Here is a tiny trained network, its code and every weight. The questions are about switching its units off for an input and a target symbol, where a switched-off unit gives its printed mean instead of its output.

import numpy as np


def w(rows, s, z=0):
    codes = np.array(rows[::2]) - 128.0
    scale = np.full(codes.shape[1], s)
    scale[-1] = z or s
    return codes * scale


def f(y):
    return np.maximum(y, 0)


def softmax(a):
    e = np.exp(a - a.max(-1, keepdims=True))
    return e / e.sum(-1, keepdims=True)


def log_softmax(a):
    a = a - a.max(-1, keepdims=True)
    return a - np.log(np.exp(a).sum(-1, keepdims=True))


def net(x, mask):
    ids = ['ΓΣαβδεηπψω'.index(c) for c in x.split()]
    T = len(ids)
    res = E[ids] + P[:T]
    u = 0
    for l in range(2):
        r = res
        for j in range(3):
            rows = slice(4 * j, 4 * j + 4)
            q, k, v = (r @ M[l][rows].T for M in (Q, K, V))
            z = softmax(np.where(np.tri(T) > 0, q @ k.T / 4**0.5, -1e9)) @ v
            o = O[l][rows]
            res = res + np.where(mask[u + j], z, o[:, -1]) @ o[:, :-1]
        u += 3
        y = f(res @ A[l][:, :-1].T + A[l][:, -1])
        res = res + np.where(mask[u : u + 16], y, B[l][:, -1]) @ B[l][:, :-1]
        u += 16
    return log_softmax(res[-1] @ U[:, :-1].T + U[:, -1])


Q, K, V, O, A, B = {}, {}, {}, {}, {}, {}
E = w([
[143,114,137,177],'Γ',
[105,177,140,112],'Σ',
[80,164,152,127],'α',
[195,123,154,156],'β',
[148,146,154,114],'δ',
[135,167,97,204],'ε',
[125,131,162,126],'η',
[160,142,1,99],'π',
[154,136,126,147],'ψ',
[136,167,118,147],'ω',
],0.027)
P = w([
[188,6,194,2],'0',
[165,206,72,195],'1',
[145,209,85,195],'2',
[156,201,106,193],'3',
[155,200,118,190],'4',
[157,214,120,203],'5',
[148,224,128,194],'6',
[160,210,139,190],'7',
[159,231,126,190],'8',
[185,188,157,198],'9',
[166,218,150,202],'10',
[186,192,169,210],'11',
],0.0068)
Q[0] = w([
[133,89,85,97],'L0H0',
[158,198,138,104],'L0H0',
[188,132,211,109],'L0H0',
[48,190,128,102],'L0H0',
[251,210,130,141],'L0H1',
[190,147,146,100],'L0H1',
[146,206,90,89],'L0H1',
[89,2,61,114],'L0H1',
[198,93,160,143],'L0H2',
[164,50,74,49],'L0H2',
[144,243,153,240],'L0H2',
[201,198,14,111],'L0H2',
],0.01)
K[0] = w([
[80,200,111,103],'L0H0',
[54,93,154,86],'L0H0',
[186,106,163,104],'L0H0',
[123,111,45,110],'L0H0',
[180,105,124,34],'L0H1',
[224,63,47,147],'L0H1',
[85,77,78,143],'L0H1',
[149,188,183,240],'L0H1',
[98,127,254,145],'L0H2',
[75,180,138,197],'L0H2',
[125,20,134,46],'L0H2',
[106,106,200,106],'L0H2',
],0.0095)
V[0] = w([
[120,119,171,50],'L0H0',
[250,85,152,178],'L0H0',
[143,195,178,82],'L0H0',
[120,203,52,146],'L0H0',
[17,233,114,60],'L0H1',
[133,103,86,106],'L0H1',
[106,153,116,50],'L0H1',
[130,221,168,255],'L0H1',
[45,93,138,114],'L0H2',
[101,213,91,44],'L0H2',
[166,29,142,28],'L0H2',
[67,241,181,96],'L0H2',
],0.0089)
O[0] = w([
[89,141,163,132,26],'L0H0',
[154,202,155,200,255],'L0H0',
[109,151,125,180,155],'L0H0',
[249,107,218,88,229],'L0H0',
[204,92,200,130,108],'L0H1',
[76,41,137,154,202],'L0H1',
[120,123,186,204,176],'L0H1',
[192,182,62,27,50],'L0H1',
[65,40,169,128,48],'L0H2',
[253,105,120,168,143],'L0H2',
[76,147,118,180,211],'L0H2',
[169,166,182,111,92],'L0H2',
],0.0062,0.0049)
A[0] = w([
[151,139,81,147,232],'L0N0',
[114,109,103,194,205],'L0N1',
[171,83,132,118,92],'L0N2',
[106,159,145,70,133],'L0N3',
[149,129,154,116,254],'L0N4',
[106,95,107,145,87],'L0N5',
[149,87,131,154,254],'L0N6',
[127,115,205,134,175],'L0N7',
[161,104,6,150,194],'L0N8',
[29,72,186,152,84],'L0N9',
[89,130,151,158,102],'L0N10',
[110,66,100,163,93],'L0N11',
[173,152,117,141,141],'L0N12',
[123,164,135,166,121],'L0N13',
[117,210,146,44,131],'L0N14',
[102,128,126,120,63],'L0N15',
],0.013,0.0048)
B[0] = w([
[89,124,169,62,230],'L0N0',
[55,113,167,65,249],'L0N1',
[42,131,109,145,146],'L0N2',
[162,165,139,107,142],'L0N3',
[95,254,152,193,188],'L0N4',
[162,161,108,91,139],'L0N5',
[70,208,113,107,209],'L0N6',
[168,89,82,234,200],'L0N7',
[172,135,196,101,219],'L0N8',
[118,40,170,110,166],'L0N9',
[109,96,96,103,179],'L0N10',
[171,177,119,84,154],'L0N11',
[82,82,186,85,224],'L0N12',
[100,147,111,191,235],'L0N13',
[129,81,159,124,176],'L0N14',
[131,93,126,61,131],'L0N15',
],0.007,0.012)
Q[1] = w([
[85,89,120,44],'L1H0',
[132,186,165,156],'L1H0',
[140,244,38,164],'L1H0',
[57,220,237,142],'L1H0',
[172,117,134,125],'L1H1',
[2,126,51,183],'L1H1',
[138,215,95,125],'L1H1',
[191,104,91,199],'L1H1',
[125,174,209,81],'L1H2',
[33,171,103,205],'L1H2',
[171,143,215,186],'L1H2',
[161,160,183,183],'L1H2',
],0.0092)
K[1] = w([
[163,137,96,17],'L1H0',
[104,109,130,139],'L1H0',
[178,103,158,133],'L1H0',
[26,73,151,84],'L1H0',
[118,104,95,194],'L1H1',
[162,150,188,91],'L1H1',
[147,150,75,140],'L1H1',
[191,128,84,185],'L1H1',
[134,3,162,116],'L1H2',
[127,99,158,54],'L1H2',
[129,162,76,36],'L1H2',
[130,106,133,110],'L1H2',
],0.012)
V[1] = w([
[185,154,78,57],'L1H0',
[178,173,184,211],'L1H0',
[140,74,255,78],'L1H0',
[101,110,131,149],'L1H0',
[127,105,139,103],'L1H1',
[82,110,122,124],'L1H1',
[166,222,75,93],'L1H1',
[55,194,208,150],'L1H1',
[116,202,65,138],'L1H2',
[185,107,138,224],'L1H2',
[107,122,199,197],'L1H2',
[102,210,97,150],'L1H2',
],0.0093)
O[1] = w([
[126,153,170,116,22],'L1H0',
[99,92,187,136,155],'L1H0',
[168,176,164,123,209],'L1H0',
[126,175,89,157,157],'L1H0',
[158,184,126,120,127],'L1H1',
[142,175,89,129,130],'L1H1',
[128,57,155,105,134],'L1H1',
[126,91,64,118,249],'L1H1',
[41,108,130,129,90],'L1H2',
[136,91,142,210,64],'L1H2',
[112,183,150,173,146],'L1H2',
[1,126,157,129,112],'L1H2',
],0.0088,0.017)
A[1] = w([
[143,179,119,91,140],'L1N0',
[130,224,163,154,177],'L1N1',
[234,87,104,115,78],'L1N2',
[142,176,164,71,100],'L1N3',
[86,126,76,78,2],'L1N4',
[170,108,192,34,142],'L1N5',
[87,1,88,148,124],'L1N6',
[23,120,132,44,111],'L1N7',
[148,207,147,61,119],'L1N8',
[157,86,209,128,103],'L1N9',
[121,166,133,117,197],'L1N10',
[102,124,131,157,38],'L1N11',
[172,118,24,107,80],'L1N12',
[77,77,132,148,17],'L1N13',
[82,61,125,83,23],'L1N14',
[193,205,152,82,171],'L1N15',
],0.0094,0.0042)
B[1] = w([
[118,39,143,117,190],'L1N0',
[111,107,128,87,237],'L1N1',
[20,180,172,156,170],'L1N2',
[188,83,123,221,195],'L1N3',
[162,60,169,122,171],'L1N4',
[179,185,85,158,205],'L1N5',
[223,217,153,87,154],'L1N6',
[176,146,178,101,205],'L1N7',
[128,38,159,210,223],'L1N8',
[137,68,39,51,170],'L1N9',
[9,105,161,91,180],'L1N10',
[202,94,69,143,148],'L1N11',
[206,68,174,111,162],'L1N12',
[254,164,101,114,150],'L1N13',
[229,145,92,172,141],'L1N14',
[121,79,118,92,249],'L1N15',
],0.0053,0.015)
U = w([
[49,22,26,136,135],'Γ',
[53,53,131,232,58],'Σ',
[162,251,155,155,74],'α',
[115,245,105,66,173],'β',
[41,97,27,192,143],'δ',
[132,114,195,125,64],'ε',
[166,172,2,139,64],'η',
[99,140,89,155,149],'π',
[19,125,110,127,252],'ψ',
[13,136,228,140,170],'ω',
],0.0059,0.0032)

Each question gives the input, a string of symbols that net reads in full, and the target symbol t.
The units are the heads (4 rows each of Q, K, V and O) and the neurons (one row each of A and B). Each row of codes is followed by its name. A weight is (code - 128) times the scale printed after its matrix; where a second scale follows, it is the last column's (O, A, B and U).
mask holds one flag per unit, layer by layer, with each layer's heads first. A switched-off unit (its flag False) gives its mean, the last column of its rows in O or B, instead of its output. The means were averaged over made-up inputs and are rounded, as every weight is.
A unit's drop is (log p(t) with every unit on - log p(t) with that unit switched off) / (log p(t) with every unit on - log p(t) with every unit switched off).
The circuit of an input: a set's keep is (log p(t) with only the set's units on - log p(t) with every unit switched off) / (log p(t) with every unit on - log p(t) with every unit switched off). Starting from the 12 units with the biggest drops (on a tie, the unit counted first), units are removed one at a time, each time the one whose removal leaves the highest keep (on an exact tie, the one counted first), for as long as the keep stays at least 0.8.
units of the circuit, in order: the units of the circuit, biggest drop first
most important unit: the unit with the biggest drop
k most important neurons: the k neurons with the biggest drops, biggest first
k most important neurons of layer l: the k neurons of layer l with the biggest drops, biggest first
which heads matter: for each layer, one digit per head in row order, 1 if its drop is at least 0.15 and else 0, layers parted by /
input ε α ω Σ η ω Γ, target ε: most important neuron -> (L0N13)
input α α α Σ η ψ α ω ε ε β, target α: units of the circuit, in order -> (L0N9 L1H2 L0H2)
input η ω ω ε Γ ψ, target η: units of the circuit, in order -> (L0H0 L0H2 L1H0 L1H1)
input Γ β ε α ω Σ, target Γ: which heads matter -> 011 / 100
input ψ η β, target ψ: 2 most important neurons of layer 0 -> (L0N7 L0N12)
input η Σ β α Γ α ψ, target η: units of the circuit, in order -> (L0N9 L0H0 L1H0 L1H1)
input ψ ψ Γ β β η Γ α Γ β ψ ψ, target ψ: units of the circuit, in order -> (L1H2 L0H1 L0H2 L0H0)
input β Σ α ε Σ Γ ω ε ψ β ω, target β: 2 most important neurons -> (L1N7 L1N6)
input α η δ β ε α Σ ψ Σ ω Γ, target α: which heads matter -> 101 / 001
input α β ω, target α: units of the circuit, in order -> (L1H2 L0H1)
input η δ ω Σ Γ ψ α, target η: 2 most important neurons of layer 0 -> (L0N9 L0N8)
input α Γ Γ, target α: 2 most important neurons -> (L0N9 L0N7)
input ω ω Σ, target ω: 2 most important neurons -> (L0N7 L1N5)
input α ε δ, target α: which heads matter -> 111 / 001
input Γ α Γ Σ ψ, target Γ: most important unit -> L0H2
input δ α Γ Γ ψ ε ε, target δ: which heads matter -> 111 / 111
input Σ δ η Σ β α ψ, target Σ: 4 most important neurons -> (L0N7 L0N1 L0N12 L0N0)
input Σ Σ Γ ε, target Σ: which heads matter -> 011 / 101
input β η Γ η, target β: which heads matter -> 111 / 101
input η β δ η, target η: 2 most important neurons -> (L0N9 L0N8)
input β α Σ Σ Σ ω ε, target β: 2 most important neurons -> (L1N7 L0N12)
input Γ α Σ η ε, target Γ: most important neuron of layer 0 -> (L0N9)
input β α ε, target β: 2 most important neurons of layer 0 -> (L0N12 L0N13)
input ε ψ η, target ε: 2 most important neurons of layer 1 -> (L1N8 L1N3)
input α ψ ε Σ ψ η β Σ π, target ε: 2 most important neurons of layer 0 -> (L0N8 L0N7)
input ψ Γ ω Σ ω, target ψ: 2 most important neurons -> (L0N7 L0N12)
input Σ Σ η, target Σ: 3 most important neurons of layer 0 -> (L0N7 L0N1 L0N0)
input ε ω ω β, target ε: most important unit -> L0H1
